Below are the code and all the weights of a small trained network. Each question names an input and a class and asks about switching units off, where a switched-off unit gives its printed mean instead of its output.

import numpy as np


def w(rows, s, z=0):
    codes = np.array(rows[::2]) - 128.0
    scale = np.full(codes.shape[1], s)
    scale[-1] = z or s
    return codes * scale


def f(y):
    return y / 2 * (1 + np.tanh(0.7978845608 * (y + 0.044715 * y**3)))


def log_softmax(a):
    a = a - a.max(-1, keepdims=True)
    return a - np.log(np.exp(a).sum(-1, keepdims=True))


def net(x, mask):
    res = np.array(x, float).reshape(1, 5) / 4 @ E
    y = f(res @ A[0][:, :-1].T + A[0][:, -1])
    res = res + np.where(mask, y, B[0][:, -1]) @ B[0][:, :-1]
    return log_softmax(res[-1] @ U[:, :-1].T + U[:, -1])


A, B = {}, {}
E = w([
[30,58,41,112,209,124,97],'x0',
[101,91,255,79,155,78,180],'x1',
[182,185,179,193,243,163,94],'x2',
[130,131,129,128,129,127,132],'x3',
[108,216,136,33,147,178,45],'x4',
],0.0083)
A[0] = w([
[193,153,147,121,81,143,137,92],'n0',
[142,141,56,178,90,181,102,64],'n1',
[83,99,104,73,177,146,98,108],'n2',
[122,134,175,14,167,98,200,85],'n3',
[155,233,172,148,50,95,165,106],'n4',
[80,63,103,160,171,123,115,124],'n5',
[127,101,114,90,61,110,166,54],'n6',
[42,114,183,101,147,104,194,96],'n7',
[129,80,98,190,82,52,146,112],'n8',
[134,186,136,42,107,96,87,129],'n9',
[169,87,108,186,116,50,184,95],'n10',
[130,108,156,247,160,123,121,128],'n11',
[106,133,169,78,134,192,77,59],'n12',
[93,149,163,191,149,172,128,36],'n13',
[178,108,130,178,184,190,93,63],'n14',
[105,82,205,117,140,115,92,80],'n15',
[191,135,144,129,97,135,141,70],'n16',
[134,125,203,158,209,141,104,130],'n17',
[145,161,137,158,170,109,122,57],'n18',
[108,120,109,113,193,154,135,157],'n19',
[92,151,107,62,93,133,150,127],'n20',
[87,188,113,93,112,125,52,179],'n21',
[132,155,197,165,168,221,90,183],'n22',
[81,108,113,98,76,129,139,254],'n23',
[163,135,33,122,92,175,130,62],'n24',
[114,122,162,97,148,133,183,78],'n25',
[97,134,114,113,53,103,129,62],'n26',
],0.011,0.0058)
B[0] = w([
[104,14,105,152,214,117,81,182],'n0',
[197,141,37,88,105,164,203,191],'n1',
[171,83,119,178,196,111,80,199],'n2',
[181,127,73,121,115,170,158,211],'n3',
[134,18,120,161,225,138,84,235],'n4',
[178,73,112,190,168,99,100,202],'n5',
[83,102,148,46,81,104,111,163],'n6',
[159,135,99,115,113,180,144,203],'n7',
[166,178,119,125,132,78,133,197],'n8',
[174,212,130,145,172,42,146,205],'n9',
[165,205,127,72,121,42,191,206],'n10',
[109,176,128,94,73,100,110,214],'n11',
[126,213,87,89,148,71,162,177],'n12',
[58,156,85,21,167,126,117,140],'n13',
[64,109,86,55,80,144,100,192],'n14',
[201,131,40,103,154,189,204,169],'n15',
[131,77,61,139,214,99,104,159],'n16',
[98,125,135,56,53,142,97,233],'n17',
[31,128,85,51,136,126,74,149],'n18',
[128,79,177,145,134,97,90,191],'n19',
[122,135,170,76,79,93,90,174],'n20',
[145,200,134,169,126,100,161,228],'n21',
[115,97,162,111,61,109,100,254],'n22',
[95,108,189,142,97,158,54,216],'n23',
[152,127,93,93,143,187,148,184],'n24',
[155,116,51,115,142,176,169,154],'n25',
[2,81,121,62,137,135,81,156],'n26',
],0.0077,0.0085)
U = w([
[59,115,124,64,65,132,74,78],'0',
[125,191,117,123,133,39,136,71],'1',
[114,70,118,156,187,125,81,75],'2',
[136,133,77,95,108,248,169,88],'3',
[128,130,146,141,78,135,93,247],'4',
[56,144,197,223,79,178,145,177],'5',
],0.014,0.015)

Each question gives the input, the list of numbers given to net, and the class t.
The units are the neurons (one row each of A and B). Each row of codes is followed by its name. A weight is (code - 128) times the scale printed after its matrix; where a second scale follows, it is the last column's (A, B and U).
mask holds one flag per neuron, in row order. A switched-off neuron (its flag False) gives its mean, the last column of its row in B, instead of its output. The means were averaged over made-up inputs and are rounded, as every weight is.
A unit's drop is (log p(t) with every unit on - log p(t) with that unit switched off) / (log p(t) with every unit on - log p(t) with every unit switched off).
The circuit of an input: a set's keep is (log p(t) with only the set's units on - log p(t) with every unit switched off) / (log p(t) with every unit on - log p(t) with every unit switched off). Starting from the 12 units with the biggest drops (on a tie, the unit counted first), units are removed one at a time, each time the one whose removal leaves the highest keep (on an exact tie, the one counted first), for as long as the keep stays at least 0.8.
units of the circuit, in order: the units of the circuit, biggest drop first
unit that matters most: the unit with the biggest drop
top k neurons: the k neurons with the biggest drops, biggest first
drop when u is switched off: that unit's drop, to one decimal
input [-7,-8,-1,4,-6], class 3: top 3 neurons -> [n1 n24 n9]
input [2,1,7,7,7], class 0: unit that matters most -> n17
input [-7,-7,0,-3,-6], class 2: top 3 neurons -> [n4 n0 n16]
input [0,8,-7,4,6], class 3: top 4 neurons -> [n3 n15 n7 n25]
input [4,-2,6,4,-6], class 0: units of the circuit, in order -> [n14 n11]
input [0,1,2,-3,5], class 1: units of the circuit, in order -> [n9 n12]
input [-8,-7,-5,-1,4], class 2: top 2 neurons -> [n4 n0]
input [7,5,7,-1,-3], class 0: top 4 neurons -> [n17 n11 n4 n14]
input [-6,-6,2,-5,-2], class 2: units of the circuit, in order -> [n4 n0]
input [7,-8,-2,-6,4], class 3: top 3 neurons -> [n1 n24 n4]
input [-8,7,6,-4,-5], class 2: top 3 neurons -> [n4 n0 n16]
input [-1,-4,3,-4,5], class 1: units of the circuit, in order -> [n21 n9]
input [1,2,-4,-3,-6], class 1: top 2 neurons -> [n10 n8]
input [-3,4,6,-4,4], class 0: units of the circuit, in order -> [n17 n22]
input [-1,6,-7,-8,8], class 1: units of the circuit, in order -> [n9]
input [-3,8,-4,-4,7], class 3: top 3 neurons -> [n3 n15 n7]
input [-2,2,-8,6,-7], class 0: top 3 neurons -> [n6 n26 n23]
input [0,8,4,5,7], class 3: top 2 neurons -> [n3 n15]
input [7,-7,-3,-2,3], class 2: drop when n17 is switched off -> 0.2
input [7,-5,-6,6,6], class 2: unit that matters most -> n2
input [3,7,2,-1,-1], class 3: drop when n23 is switched off -> 0.0
input [-2,-5,8,1,-7], class 0: drop when n14 is switched off -> 0.2
